Each row has a name. Each piece below is followed by the name of the row it came from, unless a question asks for something else. Each question is about the rows just above it.

Pif: [-27 -36   8  15  14]
ridop: [  8  14 -27  15 -35]
vokeb: [  5 -33 -20  -1  46]
Put [-36 -27   8  14  15] back in order: which row is it?  Pif
Which row holds these entries in another order? [ -1  46   5 -33 -20]  vokeb
Which row holds these entries in another order? [ 46  -1 -20 -33   5]  vokeb
Which row holds these entries in another order? [ 14   8 -27  15 -36]  Pif

somap: [ 28  10 -33  35 -12 -25 -10  26   2]
kon: [ 28 -11  35   2 -25 -33 -10  26  10]
dok: [-28  13  31  26 -32 -48  26  -3 -17]
rop: [ -1  52   2  51 -31  12 -16  26  29]
vof: [ 43  17 -48  24 -18 -16  -9  26 -12]
gipi: [  7  -2 -48  27 -26 -16  15  26 -23]
femo: [ 35  -9 -48  44 -17 -14  -4  26   5]
velur: [ 31 -32 -28  13 -49  26 -17  26  -3]
Which row holds these entries in another order? [-33 -25 -12 -10   2  10  26  28  35]  somap
Put [-14   5 -17  35  44  -4  -9 -48  26] back in order: which row is it?  femo
Which row holds these entries in another order? [ -3  26 -17  26 -49  13 -28 -32  31]  velur

zisuf: [  1   5   0  -7   0  -1   9   8  -2   2   2   5  -1   7  -2   1  -2 -10
  -2  -2   0   2   3  -5  -1  -8   0   3  -4   4   0  -1]
Katu: [ -9   4  -6  -1   0   5   9  -5  -7  -7 -12   6  14   3  -5   6  -8  -6
  -3   1  17   4  -7  -1   3   1  -8  -4  15  -3   4 -15]
kadi: [ -6 -12  -2  17  21   3 -18 -25  17  -4  -4 -24  10   2  -5  -7   4  20
  -4   8   5 -18 -12   5 -11   9  10  -5  10   2 -10  13]
nopu: [  5   3 -24  -4   4   9 -11  10  17  -7 -18 -12 -18  10   4 -25  21  -4
   8  17 -10  13  20  -2  -5   2  -5  10   2 -12  -6  -4]
puv: [ -5   4  15  14   6   9  -2   3  -5  -2  -3 -14   0  -8 -13   2   3 -12
  16   9   6   7  -3  -7   3   3   4  -8  10  -3  -9   5]
pez: [-3  0 -7 -5 -3 -4  7  7 -5  3 -3 10 -4  0  3 -1 -3 -3 -3 -5 -4  2  8 -1
  1 -3 -2  4 -4  1  2 -3]
memal: [  6  11   0  -9 -12  -6  13  24 -10   1   7  22  -3   5   7  11  -1 -15
  -2  -9  -4   5  12   0  10  -4 -16   4 -11  -5   8 -10]
vebak: [ -1   7  10   1  -1  11  -1   8  -9   2  -5  -5  -6 -11  -9   5  -4 -14
  11   3   4  10   1  -2  -3   0  -8  -6   7 -14  -5   8]
punit: [ 4  4 -7 -2 -6 -6  9  6 -4 -3  4  8 -5  4  8  2  2 -1 -7 -5 -6 -3  4  0
  5 -4 -5  7 -6  1  2 -6]
Nogo: [ -6 -12   4   4   4  -6  -9   1   9   1  -3  -4  -7  17   4  -8 -15  -1
  15  -7   6   0  -5  -5  -3   6  -7  -1   5  -8   3  15]
Put [-25 -24 -18 -18 -12 -12 -11 -10  -7  -6  -5  -5  -4  -4  -4  -2   2   2
   3   4   4   5   8   9  10  10  10  13  17  17  20  21] back in order: which row is it?  nopu
Which row holds these entries in another order? [ 13 -10   2  10  -5  10   9 -11   5 -12 -18   5   8  -4  20   4  -7  -5
   2  10 -24  -4  -4  17 -25 -18   3  21  17  -2 -12  -6]  kadi
[-7 -5 -5 -5 -4 -4 -4 -4 -3 -3 -3 -3 -3 -3 -3 -3 -2 -1 -1  0  0  1  1  2
  2  3  3  4  7  7  8 10] is which row reordered?  pez
Put [ -4  -6 -12   2  10  -5   2  -5  -2  20  13 -10  17   8  -4  21 -25   4
  10 -18 -12 -18  -7  17  10 -11   9   4  -4 -24   3   5] back in order: which row is it?  nopu
Which row holds these entries in another order? [ 10  -6   8  20  10 -12   4   5   3  -4  17   2  -4  13  -5 -24 -18 -12
   9  -4  -5  -2 -25  -7   5  17 -10 -11   2  21  10 -18]  kadi
Put [-6  1  2 -6  4  4 -7 -2 -6 -6  9  6 -4 -3  4  8 -5  4  8  2  2 -1 -7 -5
 -6 -3  4  0  5 -4 -5  7] back in order: which row is it?  punit

